Each row has two labels, one from each of two sets.
 0.799 -0.540  2.400 -0.560 -1.851  1.263  0.234  1.693 -1.153  1.953 -2.017  0.219  3.914 -2.571  2.191  3.125 -2.649 -1.314  0.303  0.855  0.261 -0.381 -1.728  0.857  1.370 -3.217  1.938  0.019  0.358 -0.160  1.309  3.055 -1.863 -1.282 -0.289  0.646  0.715 -2.853  0.284 -2.661  0.585 -0.020 -1.331  1.318 -1.941 -1.445 -0.504  2.011  2.203  0.293 -1.497 -1.640 -0.949 -1.787  1.011  2.646 -1.515 -1.828 -1.761 -1.575 -2.550  0.609 -1.329 | Q & <6>
-0.097 -1.401 -3.183  0.866  1.592  6.061 -0.605 -0.636  4.162  0.529 -0.051  1.853  1.340 -7.613 -0.735  0.090 -5.058  1.643  0.537  0.165 -3.200 -2.457 -0.061  0.066  2.352  1.752  2.374 -0.402 -0.409  0.033 -0.713  2.813 -2.428  3.773 -2.924  0.291  4.946  1.799 -1.589 -2.533 -4.830  0.750 -1.535  2.645 -2.056  0.739 -0.107  1.651  2.535 -0.833  6.031 -0.537  2.822  3.577  1.282 -2.475  1.439 -0.407  2.013  0.673 -2.269  1.390 -3.468 | M & <6>
 1.924  0.394  1.305  0.262 -1.826 -2.213 -1.214  7.989 -2.636  0.962  1.060  1.236 -3.433  1.237  1.138 -2.046  0.920  0.248  0.542  5.060  7.312 -0.452  1.065  1.900  1.967  2.000 -1.938 -2.216 -3.622 -4.491 -1.594 -1.806 -1.948 -4.762  1.084 -1.830 -0.549 -2.957  0.457  2.140  4.023 -0.482  0.956 -1.852  1.464 -1.655 -0.703  2.539  0.335 -3.311 -3.153  4.145 -3.966 -1.845  8.034 -1.465 -2.307  2.360 -2.330 -0.023 -1.586 -3.132 -1.864 | Y & <14>
-0.101  0.956  2.420  0.544 -1.184 -0.880 -1.665  5.488 -1.379  1.001  0.749  0.504 -2.304  1.263  1.287 -0.419  0.963  2.755  0.682  2.949  5.280  0.346 -1.042  1.347  2.531  0.955 -0.905 -1.944 -2.641 -2.660  0.576 -1.421 -1.362 -5.166  0.426 -1.842 -0.328 -1.563  0.325  1.257  3.713 -0.483 -1.114 -2.674  0.690 -0.676 -0.471  0.341  0.713 -4.473 -3.113  1.622 -2.987 -1.812  3.908 -0.284  0.141  2.484 -1.433  1.261 -1.703 -2.832 -2.338 | Y & <14>
 0.291  2.136 -1.012  1.599 -2.385  0.325  1.489  4.270  0.000 -1.118  0.249  1.268 -0.912  3.154  0.861  2.779 -0.077  1.443 -0.921  4.489  2.578  1.012  0.886  1.637  1.892 -1.894 -0.779 -2.776 -2.168 -4.935 -1.380  0.187 -0.645 -5.812  0.276 -2.092 -2.201 -2.857 -0.427  1.083  2.119  0.802  0.738 -0.251  0.977 -1.649 -0.232  0.425  2.031  0.194 -5.349  2.709 -5.361 -1.216  1.922 -3.099  0.747  3.789 -1.532 -3.022  0.663 -4.248  0.228 | Q & <14>
-0.629  1.049 -3.467  0.905  0.936  6.402 -0.359  0.377  4.071 -0.329 -0.166  3.222  0.811 -5.948  0.978  2.691 -4.786  2.918  0.194 -0.027 -0.098 -0.753 -2.406  0.074  2.821 -1.185  3.057 -0.771 -0.798 -0.334 -1.562  3.386 -1.954  1.847 -0.456 -0.148  4.056 -0.070 -1.403 -0.195 -2.579  0.426 -1.655  3.353 -1.868  0.449 -0.762  0.940  3.419 -0.020  3.203 -1.789  1.527  2.226 -0.593 -2.736  2.369  0.839  3.401 -0.816 -0.995 -0.434 -2.530 | M & <6>
-1.927  0.025 -2.607  0.696  2.043  2.549 -2.246  3.661  2.734 -0.980 -1.137  3.405 -1.805 -3.030  0.051  0.721 -1.678  6.147  2.560  2.689 -0.081  0.158  1.427  0.383  4.237  0.405  2.584 -2.807 -5.831 -2.259 -0.881 -0.883 -3.308 -4.991 -4.727 -2.859  3.878  1.605 -0.323  4.070 -0.983  1.253 -1.447 -2.568  0.842 -1.093  1.189  0.456  0.454 -4.891  1.130  0.860  4.109  2.204  0.601 -5.477  4.927  1.988  2.438  4.587 -2.202 -2.766 -4.603 | M & <14>
 0.130 -0.366 -2.539  1.161  0.488 -0.032  0.965  7.287  2.583 -3.266 -0.213  5.567 -6.619  0.324 -4.213 -0.642 -0.082  1.775 -2.627  0.320  3.216 -0.565 -0.449 -0.210  1.103  0.136 -0.266  0.432 -4.436 -2.908 -1.123 -0.550 -2.338 -1.069  0.112  0.182  0.058 -3.852  1.480  1.502  0.755 -0.518 -1.512  1.960  0.880  0.821 -0.699  0.897  1.049 -4.273  0.011  5.350 -0.123  0.411  4.290 -0.297 -2.349  2.139 -4.424  2.188 -2.358 -1.123 -7.372 | M & <14>
-0.001  0.065  1.878  0.471 -1.892 -0.370  0.286  6.231 -0.519 -0.268  0.377  1.955 -4.085  1.609 -2.085 -0.890  1.485  1.449  2.268  3.094  5.740 -0.126 -1.408  0.512  0.734  0.015  0.136  0.626 -3.299 -3.513  0.413 -1.607 -2.181 -4.150  0.145 -1.646 -1.246 -1.954  1.170  0.579  2.912 -0.765 -0.937 -2.738  0.266  0.285 -0.938  0.989  0.069 -4.740 -3.714  2.834 -1.877 -1.994  3.959  1.198 -3.597  2.744 -3.567  3.427 -1.745 -1.924 -3.229 | Y & <14>
-2.075  0.758 -4.239  0.781  0.663  2.406 -1.466  3.755  4.439 -3.310 -1.406  4.542 -3.205  1.171 -3.109  3.785 -1.163  4.560 -2.688  0.620 -0.529  0.091 -0.894 -0.449  2.306 -7.605  1.965 -1.454 -4.483 -1.975 -1.975  1.077 -1.746 -2.705 -1.271  0.225 -0.561 -5.116  0.166  1.330  2.333  0.244 -2.292  2.508 -0.547  1.577 -0.435  0.041  1.253 -2.949  0.491  2.754  0.610  0.194 -2.343 -1.637  2.904  3.193 -1.102  0.936 -1.131 -1.687 -6.890 | M & <14>
-1.793  2.392 -4.706  0.293  1.068  2.590 -1.618  5.115  2.765 -1.175  0.962  1.766 -3.243 -1.215 -0.947 -0.441  0.174  2.914  0.472  0.436  0.596  0.194  1.772  1.690  0.285  2.272 -0.795 -2.968 -2.620 -3.468 -3.943 -0.847 -0.735 -1.469 -0.945 -1.091  0.370 -2.362 -0.609  5.745 -3.960 -0.722  0.813  2.423  3.183 -1.371  0.217  1.352  0.130  0.201 -1.007  4.662 -1.432  1.792  3.498 -5.880  0.997  2.455  1.820  0.087  1.220 -2.506 -2.188 | M & <14>
 2.103  0.009 -0.586 -0.305  1.188 -1.233 -2.319  3.292  0.535  1.438 -0.699  5.485 -2.542 -3.789  2.560 -0.092 -2.957 -0.598  0.572 -1.537  3.841 -1.932 -0.663  1.193  1.594  0.832  0.656 -0.105 -0.264  1.114 -0.161  1.444 -1.082  3.893  4.264  2.270  3.661 -1.790 -0.061  1.497  0.371 -0.593 -1.206  5.579 -1.265 -0.535 -0.772  2.188  2.883  1.100  2.575  0.163 -0.601  1.032  4.105  0.812  0.596 -1.980 -0.505 -3.424 -4.511 -0.523 -3.532 | M & <6>
 2.158 -1.858  2.880  0.661 -0.349 -2.399 -1.380  5.863 -0.644  0.464 -0.280  4.234 -2.173 -0.584  1.353 -1.045 -1.938  0.632  1.015  2.566  2.891 -1.401  0.912  1.208  3.376  3.427 -0.222  0.188 -1.926 -1.665  1.596 -0.314 -1.623 -2.183  0.470 -1.659  1.733  0.223  0.095 -2.296  2.821  0.534 -0.499  0.152 -1.530 -0.889 -0.659  2.889  2.091 -4.383  0.539  1.438 -0.397 -0.287  7.302  1.494 -1.177  1.632 -5.013 -0.100 -6.003 -0.899 -5.200 | Y & <6>
